Here is a tiny trained network, its code and every weight. The questions are about switching its units off for an input and a class, where a switched-off unit gives its printed mean instead of its output.

import numpy as np


def w(rows, s, z=0):
    codes = np.array(rows[::2]) - 128.0
    scale = np.full(codes.shape[1], s)
    scale[-1] = z or s
    return codes * scale


def f(y):
    return np.maximum(y, 0)


def log_softmax(a):
    a = a - a.max(-1, keepdims=True)
    return a - np.log(np.exp(a).sum(-1, keepdims=True))


def net(x, mask):
    res = np.array(x, float).reshape(1, 8) / 4 @ E
    y = f(res @ A[0][:, :-1].T + A[0][:, -1])
    res = res + np.where(mask, y, B[0][:, -1]) @ B[0][:, :-1]
    return log_softmax(res[-1] @ U[:, :-1].T + U[:, -1])


A, B = {}, {}
E = w([
[160,87,48,51,158,179,231],'x0',
[126,132,125,124,129,127,125],'x1',
[123,108,211,56,247,71,150],'x2',
[135,123,127,135,129,121,133],'x3',
[223,207,125,176,195,204,149],'x4',
[141,124,129,116,125,122,119],'x5',
[130,124,126,135,130,128,130],'x6',
[117,141,120,156,133,113,157],'x7',
],0.011)
A[0] = w([
[180,193,169,51,252,176,207,100],'n0',
[145,198,194,189,54,92,70,160],'n1',
[58,101,111,136,101,124,117,127],'n2',
[83,98,157,115,243,70,112,243],'n3',
[121,185,232,150,176,103,87,131],'n4',
[142,93,84,45,115,140,225,234],'n5',
[75,99,91,105,97,65,112,255],'n6',
[195,193,76,133,159,178,160,173],'n7',
],0.011,0.0046)
B[0] = w([
[167,6,140,197,92,39,109,254],'n0',
[94,87,96,186,211,73,62,215],'n1',
[145,119,154,132,55,83,136,166],'n2',
[146,66,189,9,181,126,137,234],'n3',
[177,168,158,87,182,53,175,207],'n4',
[74,86,28,51,72,180,144,241],'n5',
[47,118,141,46,62,102,140,200],'n6',
[182,135,134,202,110,208,48,230],'n7',
],0.011,0.017)
U = w([
[79,49,161,184,61,65,77,212],'0',
[53,178,223,47,165,102,153,163],'1',
[137,210,84,232,225,161,53,188],'2',
[220,177,215,160,199,105,148,121],'3',
[53,202,33,102,24,192,188,167],'4',
[75,76,88,48,166,153,197,3],'5',
[217,184,41,188,88,254,171,134],'6',
],0.0099,0.0059)

Each question gives the input, the list of numbers given to net, and the class t.
The units are the neurons (one row each of A and B). Each row of codes is followed by its name. A weight is (code - 128) times the scale printed after its matrix; where a second scale follows, it is the last column's (A, B and U).
mask holds one flag per neuron, in row order. A switched-off neuron (its flag False) gives its mean, the last column of its row in B, instead of its output. The means were averaged over made-up inputs and are rounded, as every weight is.
A unit's drop is (log p(t) with every unit on - log p(t) with that unit switched off) / (log p(t) with every unit on - log p(t) with every unit switched off).
The circuit of an input: a set's keep is (log p(t) with only the set's units on - log p(t) with every unit switched off) / (log p(t) with every unit on - log p(t) with every unit switched off). Starting from all 8 units, units are removed one at a time, each time the one whose removal leaves the highest keep (on an exact tie, the one counted first), for as long as the keep stays at least 0.8.
units of the circuit, in order: the units of the circuit, biggest drop first
unit that matters most: the unit with the biggest drop
top k neurons: the k neurons with the biggest drops, biggest first
drop of u: that unit's drop, to one decimal
input [-1,6,1,-2,-1,-6,6,4], class 1: units of the circuit, in order => [n0]
input [-6,-1,6,-1,0,-5,-1,-5], class 1: top 3 neurons => [n7, n3, n0]
input [4,5,-1,5,7,-8,-6,-7], class 6: top 4 neurons => [n7, n1, n6, n3]
input [-8,5,-1,1,2,-5,1,7], class 2: units of the circuit, in order => [n1, n0]
input [-3,-7,3,7,7,8,-5,-6], class 3: top 2 neurons => [n4, n5]
input [1,3,-1,-3,-3,2,6,4], class 4: top 3 neurons => [n0, n3, n1]
input [0,-7,6,-7,3,3,-5,-4], class 3: units of the circuit, in order => [n5, n6]
input [-8,5,-4,3,1,-1,4,-7], class 2: units of the circuit, in order => [n0, n1]
input [-3,-2,0,5,3,-5,2,-7], class 2: top 2 neurons => [n3, n0]
input [6,-3,0,4,-1,-1,4,2], class 4: top 4 neurons => [n3, n5, n1, n4]
input [5,2,0,1,3,-3,6,3], class 6: top 4 neurons => [n1, n7, n6, n3]
input [0,1,3,-6,7,-7,-1,-1], class 3: top 4 neurons => [n5, n6, n4, n1]
input [-8,-3,2,0,0,-1,-2,-5], class 1: top 3 neurons => [n0, n7, n4]
input [3,4,-2,6,1,3,2,5], class 6: unit that matters most => n6
input [-2,3,2,6,8,-5,6,1], class 3: drop of n4 => 0.5
input [-6,-7,8,5,-5,3,-4,-4], class 1: drop of n1 => 0.0
input [2,6,0,2,-7,1,6,6], class 4: drop of n0 => 0.4
input [2,-3,8,-7,-3,-7,3,-8], class 5: drop of n0 => 0.1
